Here is a tiny trained network, its code and every weight. The questions are about switching its units off for an input and a target symbol, where a switched-off unit gives its printed mean instead of its output.

import numpy as np


def w(rows, s, z=0):
    codes = np.array(rows[::2]) - 128.0
    scale = np.full(codes.shape[1], s)
    scale[-1] = z or s
    return codes * scale


def norm(h):
    return h / np.sqrt((h * h).mean(-1, keepdims=True) + 1e-5)


def f(y):
    return np.maximum(y, 0)


def softmax(a):
    e = np.exp(a - a.max(-1, keepdims=True))
    return e / e.sum(-1, keepdims=True)


def log_softmax(a):
    a = a - a.max(-1, keepdims=True)
    return a - np.log(np.exp(a).sum(-1, keepdims=True))


def net(x, mask):
    ids = ['αβδζητφ'.index(c) for c in x.split()]
    T = len(ids)
    res = E[ids] + P[:T]
    u = 0
    for l in range(2):
        r = norm(res)
        for j in range(3):
            rows = slice(4 * j, 4 * j + 4)
            q, k, v = (r @ M[l][rows].T for M in (Q, K, V))
            z = softmax(np.where(np.tri(T) > 0, q @ k.T / 4**0.5, -1e9)) @ v
            o = O[l][rows]
            res = res + np.where(mask[u + j], z, o[:, -1]) @ o[:, :-1]
        u += 3
        y = f(norm(res) @ A[l][:, :-1].T + A[l][:, -1])
        res = res + np.where(mask[u : u + 4], y, B[l][:, -1]) @ B[l][:, :-1]
        u += 4
    return log_softmax(norm(res)[-1] @ U[:, :-1].T + U[:, -1])


Q, K, V, O, A, B = {}, {}, {}, {}, {}, {}
E = w([
[131,192,254],'α',
[92,2,133],'β',
[104,59,144],'δ',
[173,121,190],'ζ',
[191,110,98],'η',
[112,44,158],'τ',
[24,191,145],'φ',
],0.019)
P = w([
[78,226,160],'0',
[164,150,212],'1',
[189,113,219],'2',
[196,89,230],'3',
[214,73,238],'4',
[220,56,244],'5',
[226,43,250],'6',
[235,34,253],'7',
],0.0051)
Q[0] = w([
[156,159,234],'L0H1',
[215,182,81],'L0H1',
[106,100,88],'L0H1',
[120,111,156],'L0H1',
[149,77,85],'L0H2',
[162,108,102],'L0H2',
[131,170,114],'L0H2',
[125,83,71],'L0H2',
[212,104,152],'L0H3',
[103,31,132],'L0H3',
[186,247,165],'L0H3',
[172,143,125],'L0H3',
],0.014)
K[0] = w([
[150,201,150],'L0H1',
[252,128,79],'L0H1',
[85,43,135],'L0H1',
[102,150,139],'L0H1',
[183,159,95],'L0H2',
[185,149,92],'L0H2',
[129,108,94],'L0H2',
[147,106,12],'L0H2',
[150,161,81],'L0H3',
[73,110,93],'L0H3',
[168,129,158],'L0H3',
[208,3,119],'L0H3',
],0.013)
V[0] = w([
[179,191,125],'L0H1',
[114,124,116],'L0H1',
[151,14,145],'L0H1',
[120,138,107],'L0H1',
[87,113,244],'L0H2',
[198,162,162],'L0H2',
[181,132,128],'L0H2',
[60,2,130],'L0H2',
[189,123,158],'L0H3',
[145,59,198],'L0H3',
[219,127,183],'L0H3',
[99,157,140],'L0H3',
],0.011)
O[0] = w([
[132,171,63,134],'L0H1',
[162,132,134,111],'L0H1',
[66,85,199,139],'L0H1',
[120,125,137,102],'L0H1',
[121,181,66,253],'L0H2',
[115,2,150,190],'L0H2',
[165,101,122,147],'L0H2',
[135,114,80,123],'L0H2',
[138,159,141,178],'L0H3',
[198,184,181,228],'L0H3',
[204,231,181,211],'L0H3',
[155,29,150,121],'L0H3',
],0.0065,0.0069)
A[0] = w([
[17,176,49,54],'L0N1',
[133,166,77,5],'L0N2',
[136,253,69,240],'L0N3',
[139,202,194,199],'L0N4',
],0.0072,0.0029)
B[0] = w([
[117,134,148,153],'L0N1',
[143,126,124,128],'L0N2',
[8,68,65,210],'L0N3',
[197,134,88,253],'L0N4',
],0.015,0.0058)
Q[1] = w([
[93,109,62],'L1H1',
[196,141,126],'L1H1',
[82,124,240],'L1H1',
[232,175,173],'L1H1',
[182,137,72],'L1H2',
[193,80,109],'L1H2',
[206,87,8],'L1H2',
[202,193,165],'L1H2',
[124,108,55],'L1H3',
[155,49,191],'L1H3',
[139,151,112],'L1H3',
[187,83,151],'L1H3',
],0.016)
K[1] = w([
[122,93,191],'L1H1',
[196,169,116],'L1H1',
[110,55,97],'L1H1',
[184,145,78],'L1H1',
[168,112,90],'L1H2',
[202,75,252],'L1H2',
[146,57,149],'L1H2',
[213,196,79],'L1H2',
[77,88,174],'L1H3',
[177,29,85],'L1H3',
[118,200,155],'L1H3',
[176,131,193],'L1H3',
],0.016)
V[1] = w([
[82,95,10],'L1H1',
[153,81,137],'L1H1',
[81,87,129],'L1H1',
[114,75,216],'L1H1',
[82,181,141],'L1H2',
[104,165,118],'L1H2',
[216,59,141],'L1H2',
[96,151,32],'L1H2',
[105,155,139],'L1H3',
[37,138,170],'L1H3',
[121,158,129],'L1H3',
[123,131,194],'L1H3',
],0.012)
O[1] = w([
[215,174,197,2],'L1H1',
[124,84,139,155],'L1H1',
[254,203,145,73],'L1H1',
[144,124,189,161],'L1H1',
[167,48,197,99],'L1H2',
[202,40,192,104],'L1H2',
[35,238,70,211],'L1H2',
[212,64,78,43],'L1H2',
[94,149,80,114],'L1H3',
[45,96,114,60],'L1H3',
[112,132,23,125],'L1H3',
[180,243,170,160],'L1H3',
],0.0061,0.0065)
A[1] = w([
[248,168,182,44],'L1N1',
[177,187,168,139],'L1N2',
[198,79,144,102],'L1N3',
[42,130,66,255],'L1N4',
],0.013,0.0017)
B[1] = w([
[187,2,170,189],'L1N1',
[172,87,111,237],'L1N2',
[73,97,108,153],'L1N3',
[150,156,113,253],'L1N4',
],0.016,0.0053)
U = w([
[150,191,100,254],'α',
[251,75,172,91],'β',
[137,80,161,55],'δ',
[102,141,120,44],'ζ',
[93,113,171,100],'η',
[77,143,153,92],'τ',
[76,55,42,128],'φ',
],0.014,0.0059)

Each question gives the input, a string of symbols that net reads in full, and the target symbol t.
The units are the heads (4 rows each of Q, K, V and O) and the neurons (one row each of A and B). Each row of codes is followed by its name. A weight is (code - 128) times the scale printed after its matrix; where a second scale follows, it is the last column's (O, A, B and U).
mask holds one flag per unit, layer by layer, with each layer's heads first. A switched-off unit (its flag False) gives its mean, the last column of its rows in O or B, instead of its output. The means were averaged over made-up inputs and are rounded, as every weight is.
A unit's drop is (log p(t) with every unit on - log p(t) with that unit switched off) / (log p(t) with every unit on - log p(t) with every unit switched off).
The circuit of an input: a set's keep is (log p(t) with only the set's units on - log p(t) with every unit switched off) / (log p(t) with every unit on - log p(t) with every unit switched off). Starting from the 12 units with the biggest drops (on a tie, the unit counted first), units are removed one at a time, each time the one whose removal leaves the highest keep (on an exact tie, the one counted first), for as long as the keep stays at least 0.8.
circuit, biggest first: the units of the circuit, biggest drop first
unit that matters most: the unit with the biggest drop
k most important neurons: the k neurons with the biggest drops, biggest first
top k neurons in layer l: the k neurons of layer l with the biggest drops, biggest first
which heads matter: for each layer, one digit per head in row order, 1 if its drop is at least 0.15 and else 0, layers parted by /
input τ α β δ, target τ: unit that matters most -> L0N3
input δ α β, target β: 2 most important neurons -> (L0N3; L1N1)
input τ α η α τ, target τ: which heads matter -> 110 / 110
input δ τ β β α, target α: which heads matter -> 110 / 101
input β β α α δ, target β: 2 most important neurons -> (L0N4; L0N3)
input τ δ φ η τ ζ δ α, target α: circuit, biggest first -> (L0H2; L1H1; L0N4; L0H1)
input β α τ, target β: which heads matter -> 011 / 100
input η τ β ζ, target α: which heads matter -> 000 / 010
input η α φ φ, target φ: which heads matter -> 100 / 011
input α φ α α α τ η τ, target α: top 2 neurons in layer 1 -> (L1N4; L1N1)
input α α δ, target α: which heads matter -> 000 / 000
input α β η β α β, target η: which heads matter -> 000 / 010
input η α τ, target η: which heads matter -> 010 / 111
input α η ζ β η η τ, target α: circuit, biggest first -> (L1H2; L0N3)
input η η α β η β φ ζ, target α: circuit, biggest first -> (L1H2)
input ζ ζ β τ β δ τ β, target τ: which heads matter -> 100 / 010
input η β α η β η α δ, target η: top 2 neurons in layer 0 -> (L0N3; L0N4)
input α τ δ η τ δ, target α: circuit, biggest first -> (L1H2; L0N3)
input η α α α α β δ, target η: 2 most important neurons -> (L0N4; L0N3)
input β δ δ, target β: unit that matters most -> L1H1
